Below are the code and all the weights of a small trained network. Each question names an input and a class and asks about switching units off, where a switched-off unit gives its printed mean instead of its output.

import numpy as np


def w(rows, s, z=0):
    codes = np.array(rows[::2]) - 128.0
    scale = np.full(codes.shape[1], s)
    scale[-1] = z or s
    return codes * scale


def f(y):
    return y / 2 * (1 + np.tanh(0.7978845608 * (y + 0.044715 * y**3)))


def log_softmax(a):
    a = a - a.max(-1, keepdims=True)
    return a - np.log(np.exp(a).sum(-1, keepdims=True))


def net(x, mask):
    res = np.array(x, float).reshape(1, 5) / 4 @ E
    y = f(res @ A[0][:, :-1].T + A[0][:, -1])
    res = res + np.where(mask, y, B[0][:, -1]) @ B[0][:, :-1]
    return log_softmax(res[-1] @ U[:, :-1].T + U[:, -1])


A, B = {}, {}
E = w([
[147,153,170,250,119,154,111,66],'x0',
[124,35,73,135,185,255,160,196],'x1',
[159,143,190,35,14,79,95,101],'x2',
[136,34,33,140,158,37,150,83],'x3',
[49,215,29,65,159,160,131,54],'x4',
],0.0074)
A[0] = w([
[117,146,128,145,167,224,133,188,129],'N1',
[131,145,171,141,96,112,118,116,203],'N2',
[142,144,162,136,115,109,127,122,125],'N3',
[134,127,133,129,122,131,128,123,39],'N4',
[137,139,123,137,101,125,136,129,132],'N5',
[126,123,130,61,115,102,128,162,138],'N6',
[121,186,122,212,158,106,126,74,80],'N7',
[126,112,155,161,148,98,126,159,116],'N8',
[129,130,138,105,105,107,125,119,139],'N9',
[103,251,136,76,117,162,126,107,253],'N10',
[123,134,136,166,149,159,131,142,93],'N11',
[123,140,140,155,123,79,136,103,79],'N12',
[149,153,238,156,69,102,125,110,169],'N13',
[98,133,137,124,134,146,150,161,44],'N14',
],0.022,0.0021)
B[0] = w([
[128,138,159,131,128,225,125,128,224],'N1',
[138,142,129,154,141,174,127,134,179],'N2',
[131,121,136,98,104,166,116,98,161],'N3',
[151,149,116,148,158,136,125,141,126],'N4',
[99,158,128,110,177,119,131,166,136],'N5',
[163,123,155,132,132,40,123,143,182],'N6',
[111,127,73,137,114,28,140,93,199],'N7',
[149,152,178,96,128,81,109,158,159],'N8',
[103,159,135,144,120,140,122,118,161],'N9',
[130,251,178,139,132,114,132,111,251],'N10',
[121,187,143,115,118,133,131,108,164],'N11',
[159,106,170,115,123,112,125,184,165],'N12',
[114,176,166,123,152,233,130,133,232],'N13',
[130,108,143,129,131,123,109,160,150],'N14',
],0.024,0.02)
U = w([
[125,133,182,127,154,233,120,182,153],'0',
[44,77,1,181,128,150,189,83,31],'1',
[110,196,147,157,109,83,149,125,253],'2',
[125,56,58,134,101,13,147,178,95],'3',
],0.0076,0.0023)

Each question gives the input, the list of numbers given to net, and the class t.
The units are the neurons (one row each of A and B). Each row of codes is followed by its name. A weight is (code - 128) times the scale printed after its matrix; where a second scale follows, it is the last column's (A, B and U).
mask holds one flag per neuron, in row order. A switched-off neuron (its flag False) gives its mean, the last column of its row in B, instead of its output. The means were averaged over made-up inputs and are rounded, as every weight is.
A unit's drop is (log p(t) with every unit on - log p(t) with that unit switched off) / (log p(t) with every unit on - log p(t) with every unit switched off).
The circuit of an input: a set's keep is (log p(t) with only the set's units on - log p(t) with every unit switched off) / (log p(t) with every unit on - log p(t) with every unit switched off). Starting from the 12 units with the biggest drops (on a tie, the unit counted first), units are removed one at a time, each time the one whose removal leaves the highest keep (on an exact tie, the one counted first), for as long as the keep stays at least 0.8.
circuit, biggest first: the units of the circuit, biggest drop first
most important unit: the unit with the biggest drop
k most important neurons: the k neurons with the biggest drops, biggest first
drop of u: that unit's drop, to one decimal
input [-3,8,8,-5,5], class 2: 3 most important neurons -> [N10, N13, N6]
input [-1,6,2,6,-7], class 3: 3 most important neurons -> [N13, N10, N1]
input [2,-6,-1,8,-6], class 0: 4 most important neurons -> [N13, N10, N12, N6]
input [-5,-3,-2,8,-7], class 3: 2 most important neurons -> [N10, N13]
input [7,5,-8,4,5], class 1: circuit, biggest first -> [N7, N10]
input [5,8,2,5,8], class 1: circuit, biggest first -> [N13, N10]
input [5,2,0,2,-2], class 2: 2 most important neurons -> [N1, N13]
input [4,1,-8,6,2], class 1: circuit, biggest first -> [N10, N7]
input [6,1,-4,0,-5], class 2: circuit, biggest first -> [N7]
input [7,3,-4,-6,2], class 2: 3 most important neurons -> [N7, N13, N11]
input [7,-8,-4,-6,-4], class 0: 2 most important neurons -> [N13, N2]
input [8,6,-8,8,-6], class 2: 2 most important neurons -> [N7, N8]
input [-6,5,2,2,6], class 2: 2 most important neurons -> [N13, N6]
input [-6,-7,1,2,-3], class 0: most important unit -> N7
input [7,-1,-7,2,3], class 1: 2 most important neurons -> [N10, N6]
input [-2,4,0,5,8], class 1: drop of N6 -> 0.1
input [-8,2,5,6,-7], class 3: drop of N10 -> 0.1
input [-7,-5,-4,-6,3], class 2: drop of N13 -> 0.0
